Each row comes from the steps of one path. Every step used is in the known rows, and no mark comes twice. Write the path behind each row, first mark first.
Known rows
E > X > V > N > J: [-376  158 -210  293  288  -87 -114 -154  195 -135  -93 -230 -176  110
 -142  -73  -16 -164   87  -37 -133 -106 -276 -113 -206  315  -75   45
   12  -62 -155  -64  139   96  174  176  -33  -26  -81  -12 -169  213
 -208  -82  253    8  326   61  -89  114   36 -105]
E > X > V > B > G > N: [-359   72  -88  303  292   21    1  -74   -3 -307  -69 -226 -305  136
 -118 -155  -61 -245  115  -87 -192 -255 -310 -162 -229  151   35   36
  -14   62  -76 -153  200   88  142  179  -80   64  -63 -115 -179   58
 -194 -157  348  116  285   80 -201   62   -4 -264]
E > B > G > N > X: [ -42  -59   20  232  451   98 -167 -142 -315  -32  -92   55 -146   49
  -11 -155  -21  -85  218  110 -122  -81  -90 -162 -432  263   48  208
   63  125   30 -114  305  249  142  134 -134  236 -168  122 -113    1
  -84 -194  125   85 -128  -52  -64  -60  -45 -114]
W > F > G > N > J > M > V > B: [ 108  -37  -48  193  -18  306  181 -413   69   88 -121  -57  215  317
  165   29 -116 -311   54 -171  182 -237  221  -96 -234    2  171  293
  -62  186   29  -39  122  363  -73  -24  -44  -80 -162  -90 -216   37
 -219 -118  190  236  110 -249  -70 -170  148 -203]
N > J > W > F: [-151  157 -178  -38  118 -119  -12 -241  365  -75 -120   63  235  160
   26  -68   45   49  218   44  402  -32   98  -54   10  100  160  116
   78  154  108  171  -55  226 -131   18  190  225  -80  208  100   18
  -70    2  -63 -140  399  -29  -27  -31  190  -44]
N > J > F > B > G > V > X > W: [-265  -51  -96   66  451 -269 -104 -277  245 -159  -14  128 -134  459
  -99   35  -60 -200  350   76  164  -93 -151 -206   30  153   47    0
   32  -51  108  -59  205  303  -41   63  351   53  -95  412 -183   62
 -102   52   33  -47  197 -175 -213  -68   12  -17]
X > V > N > J > W: [-249  116 -303  -68  397 -329 -300 -318  303 -237   31  -25  136  127
  -46 -122  -78 -111  293  221  100  101 -220 -104 -128  230 -200  -36
  -84   11  -65  -60 -126  179  181  320  241  143   -5  117   33  177
   45  -69  157   15  191  -53 -277   25 -111 -133]
V > G > W > N > X: [  -6 -159 -143  390  132 -392 -112 -207  211   -8   42   37   27   31
  -34 -150 -115 -351  174  118  -19  311 -429 -157 -109  -38   30  254
  -41  144  222   87 -136   32  210 -225  286   57  -88 -268 -219  105
  167  -39   96  -15 -139  -87 -361 -238 -104 -548]
X > V > N > J > M > E > G > W > F > B: [-211   44 -293   74  105 -190 -219 -469  302 -128   -7   64  165  233
   19  -74   22 -337  274   37  -80  -82  -20 -288 -255  256 -193   49
 -102  -33   -8  -54    5  362  285  241  121  -19 -142   89 -216  294
  -41 -104  229  117   88 -281 -228  132  -90 -188]
F > N > X > V > G > B > E: [-159    0 -141   95  297 -347 -248 -151 -104  103   60 -166 -185  169
   37 -159 -356 -264  438  -94   47  175 -162 -321   90  445  115    3
 -198  -87  227   26   10   54  174  455   83 -200 -131  -24 -246  -50
  -39 -243  456  200    7 -154 -317 -182  181 -308]
J > N > X > W > F > V > G: [  -4 -159  -78    8  -46 -266   47 -241  137  311   63 -123  -62  152
  126  -54  -30   12  334 -267  134  203  -40  -92   10  323  236  516
 -204 -103   83   78  221   56 -153 -217   85   39  -40   83 -107  -42
  145 -182   49  -26  142 -181 -267  -90    6 -468]
M > X > V > G: [ -44   45   -8  -72   94 -168 -354  -94  306  -13    8  -13  -95  289
  -24 -398  235 -282  289  -90  -89   41 -147 -363 -270  167   66  140
 -106  -11  -10  129   11 -146  -98   57  395  134   84   81  -46   -4
 -240  -68  182   77 -172 -152 -104   61  -76 -376]
M > B > G > N > J > W > F > V: [ -20   25  -33 -189  208  288   11  -65  -38 -218 -118  106 -222  324
   60 -240  -51 -378  266  126   42 -107   99 -135 -232   58  168  -59
   21  -62   12  -76  318  350   47  179  316  161   18  -91 -217  -28
 -301 -185  126  157  208  -41  102 -250   82 -204]
W > F > N > J > M > B: [ -12  -17  -42  -40 -181   94  144 -223   52  108    7   27   24  255
  148   51 -128 -147   90 -310  196 -255  228 -178   70  207  126   33
 -102  -60  280  137  131  319  -80   16  -82 -189 -254   67 -225   81
 -211 -125  138  142   44 -210  113 -252  263  -90]
J > N > X > V > B: [ -73  -89  -97 -164  -28 -353 -104 -238  106  127   35  -33 -113  180
  108 -121  -62   19  333 -240  -15  278  -82 -134   47  272  133  279
 -294 -110  -35  -84  137  -23 -149   59  173   48   71  184    6 -106
  215 -175   48  -41  186 -110 -276  -13  -49 -434]
M > V > G > N > X > J: [  12  103  -59  131  379 -177  -51 -145  118  185   20   54 -195  229
   16 -430 -130 -574  311  318 -155  319 -231  -22 -196   18   75  137
 -155  -35 -150 -210  -55   96  160  153  428    0  142  -81 -215  -46
 -239 -100  180  232  137 -233 -359  280  -87 -410]
V > F > G > W > N > J > M > B > E > X: [-157   99  -96   78  -88  129  -43 -235  300   37  -86  175  -20  427
  -56   -5 -219 -328  -75 -274  -34 -172 -148 -167 -173  304  421  259
   15  -72  144 -185  194  472  192    2  290 -235  -16 -115 -401  149
   69   70  317  134   37   88  -95   -9  -34  -57]
N > X > J > F > B > E > V > G > W: [-154  144 -165   89  -66 -430 -131 -271  -30   10  -78   29 -161  383
  -41 -158   -4 -295  521 -191   45  354 -216 -405 -101  281  270  302
 -157  125  178  -77  228   46  302  110  169   35   52   60 -278  267
 -122 -106  326  -31  197 -101 -362   78    0 -391]
W > N > J > M > B > E: [ -24  116  -78 -312  -20 -135  -59    2  211   -8  -25  138   87  245
   47   32   58 -111  -43  -46   20  -68 -209 -171  133   79   56   65
  -69  118  306 -173   84  463   63 -139  212  -99  130  -69   62  -39
 -212  -26  -15  -96  195  168  260  126 -123  -63]
E > V > X > W > N > J > F > B: [-224  -89  -48  310  313   59 -144 -248  194  101  -35  -87 -146  290
 -106  -95  -77 -160  303 -261   81 -278  -57  -88 -147  120   88  386
  -10   33  -31  203  301  276  197   21  139 -124 -207  136 -274  175
 -363  -80  206   11  188   53  -82  124 -280  -15]
M > B > E > G > V > X > W > N: [ -76   -5   64 -248   65  153  -57  176   92  -24   76  -24 -144  426
  -86 -134  -70 -409   45 -165   11   45   80 -132 -190   63  140  149
 -125 -163   55  178  230  480  332  -29  228   57  126 -108 -213   91
  -32   -4  239  155  212   34  201   92 -279  -98]
G > W > F > V > B > E > X > J > M: [ -20  -69  -96  197 -227   58  392 -313   50  -59  -56  157   50  361
   87  134 -165 -505   -8 -328  -40  -52 -223 -184 -313  123  217  543
    2  175  372  -64   68  109  394  -85  -43 -127 -309 -277 -347  322
   36  -60  266   35  342  -68 -242   38 -121 -391]
J > N > X > W > F: [  39 -118  -22 -187 -115 -190   48 -156  153  335   41  -50   48  124
  154  -12   10   94  226 -347  166  222  -18  -48   73  277  169  522
 -212  -85   60   98  195   55 -199 -247  -53   76   42  137   47  -62
  225 -106  -80  -61  179 -129 -142  -70    1 -399]
W > F > G > B: [ 157 -126  -35  312 -203  318   82 -339 -108  141 -238 -214  143  181
  135  193  -65 -200  -26 -234  250 -238  273  -99 -201  -94  155  270
   19  229   49  199  139  159  -67  -82 -150 -173 -132 -169 -134  148
 -159 -119  224  214    7 -218  -50 -379   82 -136]
G > W > F > B > E > X > J: [  29  -80  -87  176 -249  219  154 -239   35  158 -104  163  115  324
   61   86  -78 -520  -18 -251  -66  -10 -159 -185 -287   -2  111  475
    1  185  272   63   -7  177  427  -66 -200 -113 -272 -143 -283  338
  103  -50  153   46  250  -79 -170   33  -84 -294]
X > V > F > B > G > N: [-185   87 -141  -90  257   12 -362 -181   56 -113   33    8 -196  304
  -44 -134  -82 -231  210   19 -119 -231 -120 -201 -194    1   38 -202
  -85  -27  -68 -335   28  348  184  297  202  -76  -15   62  -98  132
   70 -224  397  265  -88  -66 -364   94 -158  -51]
M > X > J > F: [ -13  230   56 -279 -216 -170  -29  -68  170   24  -50  167  -33  347
  -39 -182  296 -345  224 -234 -113  105 -258 -415 -116  296  206  406
 -160   57  200  139  204 -188  -65   -4  155   74  215  236    6  105
 -393  148   57    9  -54  -19  109  195 -123 -195]
X > V > N > J > M > E > B > G > W > F: [-197  -32 -269   16  250 -286 -224 -377  230 -207   -4  148   85  225
   -2  -91  -19 -305  260   76  -17  -95 -198 -250 -301  312 -153  125
  -43   21   68 -184   77  310  244  213  195  104 -115   88 -186  291
   43  -90  181   76   47 -268 -350   64 -126 -308]
M > B > E > G > V > X: [ -90  -10   72 -232  -31  141  -77  156    7  -88   48  -28 -243  416
  -90 -166 -115 -417  103 -146  -34  105  172 -130 -259  133  171  -13
 -103 -248  -85  114  287  358  306  127  327   61   66  -52 -289   89
  -17   -4  250  144  217  -37  169  100 -195  -39]
X > J > M > B > E > G > W: [-155  208  -77 -261 -525 -214  218  -75 -165 -245   31  240  -22  258
  -50  -86  123 -350  222   14 -176  -46 -164 -260 -163  356   -3  -44
 -226  -11  268 -134  132  309  348   12  -11   36  214   42 -195  272
 -113  210  299   60  300   -7 -150  481 -215 -151]
J > W > N > X > V > F > G > B: [-126  279 -207  -34   59   -8 -327 -323  183  -92 -137   21  143   -5
  111  -72  -71 -123  274    7  184  197 -241 -284   56  292  231  373
  -88  329  195  132  -18  277   24   62  173   -5   88  -78  258   51
  -43 -165  107   65  160  269   73 -121  -59 -203]
B > G > V > X > W > F > N: [-148 -222   40   20  596   36  -68  140 -109 -110  -12  -93 -288  235
  -56   29 -299 -403  211  -61  271 -225 -280 -192 -157   -2  140  -51
   97   24  221 -153  213  160  -30    6  152  107 -251   87 -271   72
  318  -19  272  173  -18 -139 -388 -111  -32 -322]
E > B > G > N > J > M > X: [ -83  -48   72  111  365   72 -154 -191 -187 -123  -80  191 -104  142
   10 -214   65 -121  245  115 -173 -216 -152 -234 -482  451   19  188
   72   75   83 -122  366  310   54  123   12  251 -160  235 -107  -62
 -241  -92   70   47 -101  -67   29   75  -87  -79]
V > B > E > J > F > G > N: [-201 -127   48   97  -43 -198  127 -240  -84 -318  108   95  -61  298
  -23  -13 -364 -165  134  -66  126   44 -138 -173  -94  278  356  430
 -184  130  179   53  218  243  227  256  144   22    0  -44 -221    0
  -14  -15  317   93   67   32 -173  -99 -295 -175]
G > V > F > N: [-159   93   71  114  646   55 -129   67  138   52  -77   86 -172  326
  -61  186 -378 -297  -35 -216   60   90 -184  -71  -86  104  199    0
    7 -252   96  -50  -12  294   17  197  317 -256  -74   82   25   30
  211  -19  315  281  -51   86  -80   20  -72    5]
M > B > E > N > X > W: [ -14   47   89 -286   31   56  -71  102  -40   30    4   16 -222  430
  -11 -321 -116 -151  136 -202   84  118  147 -116  -33  302  229   82
 -186 -174  147  161  278  292  224   58  139   14  244 -108 -230  -57
 -116  -57  157  109  168   26  225  -91 -104 -161]
X > W > N > J > M > G > V > F > B: [-106   31   -6  -24  624   69    0  -62  431  117    9  238  195  367
   28  -51   89  -25  -12  -36  175 -196 -247 -101   76   12  -44  325
  -52   58  328   27  -80  617  -43 -291   88  -89  189  130   63    7
 -133   24   66  103   88   26   -5  136 -163 -152]
X > W > N > J > F > B > G > V: [-132  -18  -44   26  515  -46  -17  -79  251   29    1   93  123  285
  -27  105   82  -80   71   33  180 -228 -275 -143  135  -72  -42  283
   21  158  386   67  -18  487   32 -263  -33   47   92  100   81  -12
  -79   -2   22   23   86   59  -61  -40 -147 -171]
J > F > B > E: [-144  -17   23 -148 -518  -77 -112 -262 -146 -132  178  103 -176  196
   27  137  -81 -195  243 -138 -193   93 -178 -331  123  529  144  191
 -100   -4  118  -86  404  234  240  191  105 -126 -125  195 -158   72
 -171  -70  -58  -15  -79  -39  157    1 -110  156]
J > N > X > W > F > V: [  35  -99  -63 -105  -54 -133   88 -208  117  364   17  -86  -19  171
  158   23   -3   52  256 -338  126  175   31  -71   30  298  228  543
 -190 -100   73   48  217   52 -169 -183  -18   -8  -27  106  -29  -46
  130 -184   10  -38  210 -126 -147  -47   23 -378]
X > V > N > J > F > G > W: [-198   55 -350  113  290 -300 -208 -466  266 -159   -3   -4  155  243
  -83   43 -105 -276  255  153  -12   96 -238 -165 -196  263 -199   75
  -78    3  -62 -112  -98  183  257  336  212   14  -62   67 -145  252
   44  -18  214   42   96 -154 -359  -96  -84 -190]
G > V > F > N > X > J > M > E: [-198  199   29    5  511 -125 -131   64  161   14 -102  223 -185  389
  -39  104 -261 -400  121 -277   33  141 -207 -251  -32  280  277   85
  -99 -252  200 -149  107  334   -4  160  349 -273   87  130   -8  121
  132   16  365  311   -1    9 -144  229  -18 -141]
J > M > V > G > B > E > X > W > F > N: [-182  -75  105  -11 -299 -156  105 -257  -34 -158  187  120 -257  140
  198 -210 -236 -354  254  -20 -130  -98 -328 -181  -47  728   26   99
 -124 -120  169 -182  302  328  127  -27  287 -195  -82 -106 -285  -44
 -288  -39  159  182  183 -204 -118  263 -123 -288]

Which path is each row?
[-216   37  -54    2  257 -247  -66  -97  193 -191 -132  313  -35  256
  -18  -72  117  -94  231   92   33 -203    8 -204  -91  356   55  -84
   84 -102  116 -225  226  378 -144   63  362   83   42  299  -82  -44
 -157   80    5  -47  193 -183  -85  310  123  -83]	N > J > M > E > B > G > V
[-163   65   64 -177  144  100 -200 -158  154   68   87  291 -155  432
   74 -215 -210  -99  163 -174   69   16 -122 -241 -154  430  364  284
 -144 -124   69 -188  297  567  157  114  263 -227   46  125 -239  148
  -20 -122  335  228  -83  -38  -70  176 -203   17]	V > F > B > E > J > M > G > N > X > W
[-116    1  -47  173  348 -106 -210   41   25   68 -162  281  -96  122
  -84 -189  125 -419  222  -11 -136    6  -32 -327 -205  289  229  483
  -21  -20  150  -21  352  218  121  146   80   97  135  203 -205  170
  -87  -23   80  176 -163 -207 -112  304  -21 -277]	M > E > B > G > V > N > X > J
[-178  155 -101 -135  101 -221 -147 -301  394 -131  -93  188   53  428
   14 -173  129  -28  248  -57   89 -215   18 -257 -124  360  104 -119
  -10  -91   48 -183   97  247 -224   66  438    5   55  271 -116  -33
 -233   84  159  -37  151 -139 -106  158  137  -60]	N > J > M > X > V > F > G
[-106  133 -136 -111  -89  222 -248 -339   -3 -163  -48   10   93   26
  196 -159  -32 -176  438    1  225   38  -19 -318 -116  289  165  225
  -50  306  115   96  127  310   35  117  -24  205 -207   68  102  101
  -24 -287   43   95  183   17   20 -120  114 -210]	J > W > F > B > G > N > X > V
[-115  -71 -116  -95  125 -146  100 -288  213 -246  -55  248 -144  463
   58 -107  -54 -251  263   17  122 -198   28 -158 -154  182   62 -143
   25 -116  139 -220  226  290  -46  -45  458   -7 -152  112 -357  117
 -159    7  108  -47  337 -217 -149  -50   85 -180]	N > J > M > B > G > W > F > V > X
[-233   19 -206   12  204 -311  -68 -217  231 -216   48  -58   79  390
  -90 -107  -70 -243  134  -85   14 -116 -122 -213 -155 -119   43   80
 -120  182  175  -81 -187  269  346  231  175  121  -16  -62 -131   58
  113 -114  398   38  260  -63 -397  138 -246 -312]	X > V > B > E > G > W > N > J
[  46  -30 -118   93   98  172  207 -342  146   89  -66  -56   50  277
  169   63  -68 -169   59 -230  204 -117  101 -151 -230  186  164  308
   19   55  112  -86  244  216  -16   -8  126 -182 -299  -41 -313  251
 -314 -215  167   85   89 -264   63 -111   90 -116]	W > F > V > N > J > M > G
[ -82   53  -36  -84   57 -109   30 -290  373  -55  -91  157  202  384
   84 -118  189   19  205 -106  231 -263   95 -211  -91  300   61   81
   17    1  159   12  111  255 -273 -152  210   80   11  230  -95  -46
 -284  107   38  -69  199 -189  -13   51  191 -128]	N > J > M > X > W > F > G
[-216 -134   33   23  -25  -58 -133 -282 -115 -248  139  121 -318  247
  -15  116 -121 -309  352  -31  -91  -45 -293 -350   59  372   50  111
  -55  -19  140  -79  418  240   81   44  169  -56 -175  300 -217  131
  -67  -30  -10   80 -143 -112  -58 -147 -139  -13]	J > F > B > G > V > X > W
[  35  -21  -58   72    3   35  266 -262  -41  -84  -89  -24  -87  348
  163   -4  -43 -361  195 -345  155 -236  111 -307 -169  -26  388  383
  -75  203  312 -167  351  164   15  -63   10  -68 -172 -162 -305  191
 -264 -283  334  216  101 -242 -173  -75   69 -366]	W > F > V > B > G > N > X > J > M > E
[-286  289 -250  192 -355   26 -114 -353 -137    8 -110  113 -136  -43
   55  117  -65  110  333  133  338   66  214 -304  -98  538  296  268
 -183  136   88  389  -40  311  -51  223  -72 -168 -127  134  137  380
 -118 -174  365   68  106   99   58  -38    6 -156]	E > J > W > F > N > X > V
[-233  -47  -12  565  165  104  209 -151   92  -24  -87 -294 -197  124
  -41   -4   -1 -161   24 -206   50 -304 -166  -52 -192  180  109  420
   80   45   93  260  258  129   99 -264 -196  -80 -120 -230 -215  175
 -350 -123  290  126  295  -19  -96 -104   -9 -242]	E > X > W > F > V > G > B
[-184  119   10 -125 -208  168    2  100 -101 -131  -62   37 -319  492
 -126  -58  -54 -484  113 -158 -143   62  -50 -219 -176  388  251  134
 -122 -181   11  -17  392  380  302  199  235  -50  220  -50 -285  147
 -259   24  279  145  323   87  156  115  -61 -107]	M > B > E > X > J > F > G > V
[ -74 -265   11    9  155    6  -31  -91  182   77  247 -169   -5  275
  -55 -107 -160 -301  164 -248  277 -190   -1  -89 -145  -25   84  394
 -136   45  113  260  192  214  195 -310 -114   52 -268  103 -357  310
  227   33  203  142   82 -215 -255   16 -277  -89]	V > X > W > F > B > E > G
[  25   90  -68  -64  677  306  197  -17  291  123  -91   91  208  366
   47 -343  -55 -309  179    6  174  206 -167 -103 -319  248  206  530
  -50  139  -70 -104   95  337  -14  374  320   78   61   52 -148  -81
 -388 -120  139  120  337 -194   26  195   83 -257]	M > G > N > J > W > F > V > B > E
[ -37   91  -55  156  238 -157 -107 -300   62  142   59  117 -271  283
   42 -393 -131 -632  409  308 -258  320 -254 -143 -143  162   77  164
 -198  -46 -125 -213   63  178  201  209  439  -80   85   27 -273  -20
 -349 -143  144  251   68 -258 -285  237  -98 -342]	M > V > G > N > X > J > F > B
[ -38 -251  131   62  201  -69  -25  -99  -95   12  -82 -183 -100  300
   65   -3 -406 -353  176 -291  225  -55 -205  -30 -215  227  139  450
    0   56  119  245  340  138  355  211  156 -177  -79 -241 -119   32
 -195 -106  373  184  351  -67 -200  -79 -430 -143]	G > B > E > V > X > W > F > N
[-158   42   14 -133   82  -33  -42  228   53   89   93 -296   61  232
 -151  106 -136 -314   20 -251  144   25 -123 -167 -247  165  236  279
   14   70  123   54  150  392  418   10   20  124 -106 -102 -122   81
  262   44  347   34  251   51  -27  418 -319  -20]	B > E > G > V > X > W > N
